Each row is followed by its band, which names the range that a hidden value of the row falls in. A new part has a new value, new ranges and new names.
In the rows, zero is written as 128.
[160 108 144 123 122  95  85 103 166 145 138 123 181 118 117 129 161 133
 124 117 122 118 147  82 131 132 130 101 120 102 141 180 142 101 145 126
 132  97 129 108 117] | J433
[147 108 147 137 142 101 101 136 124  99 149 128 171 118 121 119 140 125
 130 132 128 127 142  93 120 129 112 121 122 113 131 105 122 122 175 119
 138 119 135 124 110] | J418
[137 119 132 122 134  96 123 145 110  76 145 132 141 129 126 130 154 133
 131 120 128 132 129 105 127 112 123 127 122 124 123 141 130 124 119 125
 131 123 128 134 123] | J418
[178 123 136 111 110  94  86  88 172 161 101 127 177 119 115 135 187 132
 118 118 119 110 129  96 142 142 161  86 110  99 142 166 150 105 108 114
 127  71 125  98 132] | J433
[114  88 155 158 180 132 104 155  99  96 178 124 175 111 126 104  77 115
 148 157 135 139 155  85  98 122  77 161 132 124 127  74  97 144 216 149
 146 175 144 127  96] | J993
[142 105 150 132 138  97 104 135 125  98 149 128 171 120 124 105 139 126
 135 131 124 128 141  91 124 128 117 128 122 115 130 110 124 133 159 131
 139 125 135 122 103] | J418
[149 133 127 119 125  91 127 129 130 104 118 130 136 132 121 136 173 138
 124 112 126 133 119 119 134 126 136 133 124 121 126 142 139 112 114 116
 126 103 122 133 131] | J433
[217 149 125  95  93  84  94  77 189 137  52 136 160 125 108 142 218 135
 105 122 108 104 113 121 162 159 180  78  92  95 143 189 156 126  76  90
 134  41 124  89 164] | J433
[ 60  96 140 151 184 157 151 167  77 108 201 121 120 127 137 113  42 119
 155 142 148 151 149 118  93 102  67 179 164 149 114  57 105 127 182 158
 127 206 136 163  77] | J993
[ 40  92 157 174 178 192 124 148  99 169 242 108 135 114 133 106   9 108
 165 156 154 146 174  96  81  99  54 181 163 144 125  49 102 111 240 183
 123 224 140 156  48] | J993
[185 143 121 101 100  93 118  98 165 141  72 132 148 127 117 143 195 136
 110 111 119 111 112 122 154 145 174  90 105 101 135 168 156 112  72 103
 120  67 120 108 159] | J433
[115  90 144 149 166 123 112 157 113  76 172 128 173 120 129 105  97 116
 145 150 131 140 145  91 111 122  81 164 129 143 123  77 105 146 182 145
 146 138 139 138 113] | J418
[193 145 124  96 100  94  95  86 185 156  66 134 157 122 118 139 204 134
 108 109 112 106 111 118 158 153 162  80  98  97 142 194 152 117  91  94
 129  54 123  89 165] | J433
[108  88 157 159 170 135  96 140 104  99 198 123 163 114 127 104  71 114
 150 154 135 140 161  90 102 121  74 159 138 128 127  69 101 137 227 153
 148 177 144 129  89] | J993
[131 108 153 150 161 117 100 155 105  76 168 128 186 114 123 102 110 113
 142 151 128 138 149  87 114 126  86 158 125 122 129  85 105 139 197 132
 144 150 140 126 113] | J418
[ 53  91 143 166 174 163 144 161  79 132 209 118 131 123 134 110  40 115
 158 149 146 144 160 109  88 106  62 173 155 140 119  49 101 129 202 179
 126 211 138 155  75] | J993
[138  86 165 151 162 124 101 149 118  94 179 126 192 110 125 100  89 112
 143 150 133 122 159  82 119 126  77 158 123 119 130  72 100 143 208 142
 152 156 144 122 102] | J418
[147 105 145 138 149 103  95 135 131  89 157 128 173 116 124 114 138 126
 133 141 128 129 144  96 120 129  98 135 119 118 130 111 123 127 175 130
 140 131 136 123 108] | J418

New part:
[131 124 127 124 136 131 135 124 125 115 130 128 128 125 119 122 127 130
 125 123 136 127 127 124 136 117 131 130 128 127 110 125 142 128 128 124
 131 134 140 161 135 136 173 169 157 160 169 158] | J691
[128 136 121 116 149 128 144 124 124 118 133 133 136 135 138 156 134 147
 153 144 154 161 168 151 155 161 152 165 143 154 153 151 176 145 174 158
 192 145 177 195 153 124 191 161 164 149 168 170] | J242
[117 180 102  84 200 115 183 128 118 119 143 147 147 154 150 158  90 115
 114 102  98 147 147 140 147 179 164 181 136 152 177 141 210 135 221 173
 206 125 199 239 169  69 216 102 188 124 156 179] | J242
[132 126 118 110 163 138 170 114 127 106 151 156 165 142 149 171 142 158
 154 136 166 162 165 138 165 134 152 169 145 164 112 148 207 145 187 151
 186 146 174 227 136  99 189 164 165 171 181 175] | J242
[130 124 125 123 134 133 139 122 127 114 131 129 131 126 123 126 126 129
 126 123 131 128 127 123 130 121 130 132 127 132 112 126 143 133 146 146
 158 153 170 188 150 138 183 165 155 160 174 157] | J691
[131 139 127 141 179 154 187 139 145 142 163 170 167 149 154 178 141 154
 154 141 158 164 168 144 164 152 153 170 141 160 132 146 185 144 184 159
 179 142 174 217 142 107 198 146 167 160 166 170] | J823
[137 144 134 152 180 155 187 137 147 140 160 163 166 145 155 176 143 156
 157 141 162 159 169 143 165 143 151 169 143 158 127 147 189 146 179 155
 185 155 177 224 143 111 190 158 159 165 163 170] | J823
[128 138 121 113 149 128 151 124 124 116 134 131 134 131 128 136 117 127
 122 118 123 132 132 126 128 123 132 136 126 132 119 122 144 127 151 131
 142 121 135 163 126 108 168 150 157 148 164 163] | J691
[133 113 129 128 126 129 138 118 127 111 132 131 140 141 139 161 152 161
 159 150 169 158 164 147 173 139 141 156 144 158 126 155 174 148 162 153
 167 160 165 182 141 143 173 184 156 171 177 152] | J242
[126 142 128 133 146 138 150 147 151 171 157 165 157 155 172 180 149 150
 160 153 141 159 165 162 155 171 151 162 144 154 175 155 170 144 162 162
 165 150 180 178 165 153 174 154 157 143 162 148] | J823
[128 153 117 113 178 140 188 137 143 142 162 169 169 153 161 176 134 151
 152 136 150 163 166 147 162 156 157 164 140 159 136 146 195 143 192 160
 196 143 181 225 146 101 209 147 171 159 168 170] | J242
[127 139 115 105 170 131 167 120 123 103 138 133 142 135 138 157 129 146
 149 134 154 160 167 147 163 152 153 167 142 160 138 146 193 146 192 160
 191 143 179 220 144  98 198 152 170 156 168 170] | J242
[131 121 131 131 128 134 127 124 128 122 129 127 128 124 119 116 134 137
 128 129 138 130 125 123 129 116 128 126 130 129 110 126 138 130 122 122
 126 132 123 125 122 135 145 156 141 159 170 152] | J691
[128 140 124 124 149 138 160 142 146 158 157 162 163 152 167 175 144 151
 158 148 149 159 169 153 159 159 152 163 142 156 156 156 174 145 167 159
 171 150 172 188 153 135 179 158 161 152 174 161] | J242
[128 141 114 103 167 130 174 117 125 103 136 131 142 129 123 141 108 130
 121 109 132 142 144 136 159 148 159 168 141 163 130 144 198 143 194 159
 187 143 176 216 144  90 207 150 172 158 171 170] | J242
[135 113 143 161 131 154 139 148 153 164 153 158 153 134 149 166 161 156
 172 160 168 155 164 151 157 148 141 153 148 151 142 162 156 149 140 151
 155 163 170 149 147 172 167 193 146 167 172 149] | J823
[129 127 129 125 130 133 135 123 130 114 128 127 128 124 123 127 125 133
 127 126 131 127 124 126 132 119 127 133 131 139 134 152 164 145 154 156
 166 155 172 173 151 149 176 174 157 155 168 157] | J691
[135 171 135 148 197 149 179 146 154 158 166 170 166 155 170 182 135 147
 155 141 145 163 169 152 153 167 156 166 141 157 157 148 184 143 183 161
 184 142 180 204 157 116 196 141 167 141 156 169] | J823

New part:
[110 113  68 138 107 135  91 134 122 152 127 104 125 150 125 144 122 126
 101 133 122 129 158 170 186 166 134 183 129 134 125] | P
[160 214 208 143 127 129 123 124 127 132 128 125 127 132 126 129 126 128
 123 129 126 128 128 130 129 126 123 129 128 130 151] | P
[124 120 111 144 157 221 176 178 134 139 127 122 127 134 129 134 129 120
 118 132 130 127 132 114 122 120 127 150 127 131 124] | S
[153 143 147 128 117 121 143 119  98 134 128 118 127 151 112 119 113 144
 125 122 119 134 162 170 128 127 100  64 141 156 246] | P
[157 149 106 136 110 132 110 128 111 149 129 107 125 153 119 135 117 130
 107 128 119 132 151 138 116 113 109 129 130 151 225] | P
[113 120 107 135 114 129 120 123 108 161 171 186 158 169 125 130 119 134
 114 126 119 133 158 145 122 119 104  99 129 130 144] | Q
[122 123 143 127 123 127 139 119 112 127 129 123 126 142 126 139 169 134
 158 130 120 130 148 156 131 129 110  79 129 127 147] | Q
[114 118 124 131 113 128 129 123 104 137 129 115 126 149 116 127 124 205
 171 172 145 135 157 154 126 122 104  80 129 128 141] | Q
[120 123 110 130 118 127 119 131 137 205 194 165 136 144 125 132 122 130
 118 130 122 130 144 134 119 122 118 122 129 130 128] | Q
[102 113 128 135 110 173 138 254 103 145 130 108 124 172 109 118 104 148
 115 116 108 138 193 195 124 118  79  14 133 127 166] | S
[118 119 112 134 118 148 180 255 172 159 132 116 126 146 117 129 119 135
 116 125 118 133 153 140 123 121 107 108 129 129 134] | Q
[151 140 116 133 117 128 120 122 117 142 129 114 127 138 121 130 120 133
 114 129 121 130 148 139 121 120 113 121 140 131 230] | P
[132 133 159 122 135 122 148 125 125 115 126 136 129 121 126 119 130 129
 141 124 126 130 129 141 153 195 200 207 139 127 133] | P
[123 126 129 129 122 126 130 127 116 136 129 123 128 140 125 125 123 155
 157 124 187 146 157 151 128 125 113  91 128 128 136] | Q
[142 140 192 115 135 117 169 118 113 105 130 142 132 127 123 106 125 141
 148 119 123 130 143 164 143 151 132 151 186 154 169] | P
[173 221 203 137 134 129 122 133 142 125 127 133 129 117 132 132 134 123
 131 131 134 123 110 108 129 129 142 157 128 131 143] | P
[136 134 154 128 135 123 147 122 128 113 128 137 129 120 125 121 127 141
 165 185 213 153 143 140 135 138 132 103 128 124 133] | Q
[119 132 195 201 162 156 134 121 107 137 129 116 125 147 119 124 119 134
 120 124 119 132 154 158 126 123 108  84 129 128 135] | P
[122 128 157 127 122 122 152 124  99 123 129 123 127 149 115 116 114 138
 134 125 159 186 255 222 136 132 102  34 131 125 147] | S
[110 116  94 137 108 132 108 127 109 147 130 106 128 152 122 134 117 130
 106 128 126 155 252 233 151 121 104 121 128 133 137] | S
[130 128 156 125 128 122 148 122 114 119 128 133 128 134 138 151 185 229
 152 120 123 132 137 153 132 135 118  72 128 126 142] | Q
[127 130 147 127 129 125 141 125 120 125 126 137 151 194 214 140 127 136
 134 122 123 131 143 148 133 135 122  86 129 126 138] | Q
[ 98 111  83 141  96 131 103 120  87 162 136 130 123 230 153 138 120 137
  95 124 109 137 180 159 113 105  80  87 130 132 147] | Q
[119 124 127 130 119 128 129 125 112 132 129 129 147 198 218 149 119 130
 121 120 120 130 147 146 127 126 110 106 129 128 135] | Q
[123 127 121 126 124 127 128 138 123 130 128 124 128 134 125 128 123 130
 126 127 132 152 239 231 159 134 120 114 127 128 134] | S
[138 129 115 125 136 129 113 136 157 126 127 133 129 107 137 136 141 118
 128 134 140 125 132 171 199 169 162 192 126 129 109] | P
[117 119 127 132 115 125 129 117 106 136 130 117 127 145 119 124 119 171
 162 192 167 136 163 155 125 124 103  78 130 128 139] | Q
[166 218 246 136 127 119 155 118 101 121 129 130 128 140 118 113 119 138
 137 117 120 131 154 175 135 137 111  49 129 125 172] | P
[123 126 166 126 123 120 158 117  96 122 130 126 128 145 118 112 115 170
 170 184 175 147 166 182 139 138 102  20 131 125 152] | Q
[122 121 123 131 120 127 123 124 118 136 129 121 126 142 130 130 122 130
 122 127 126 143 219 242 171 136 120 113 129 128 130] | S
[128 124 105 131 128 136 110 132 143 133 128 127 129 123 137 140 133 123
 127 167 216 175 152 115 123 123 136 180 124 130 130] | S
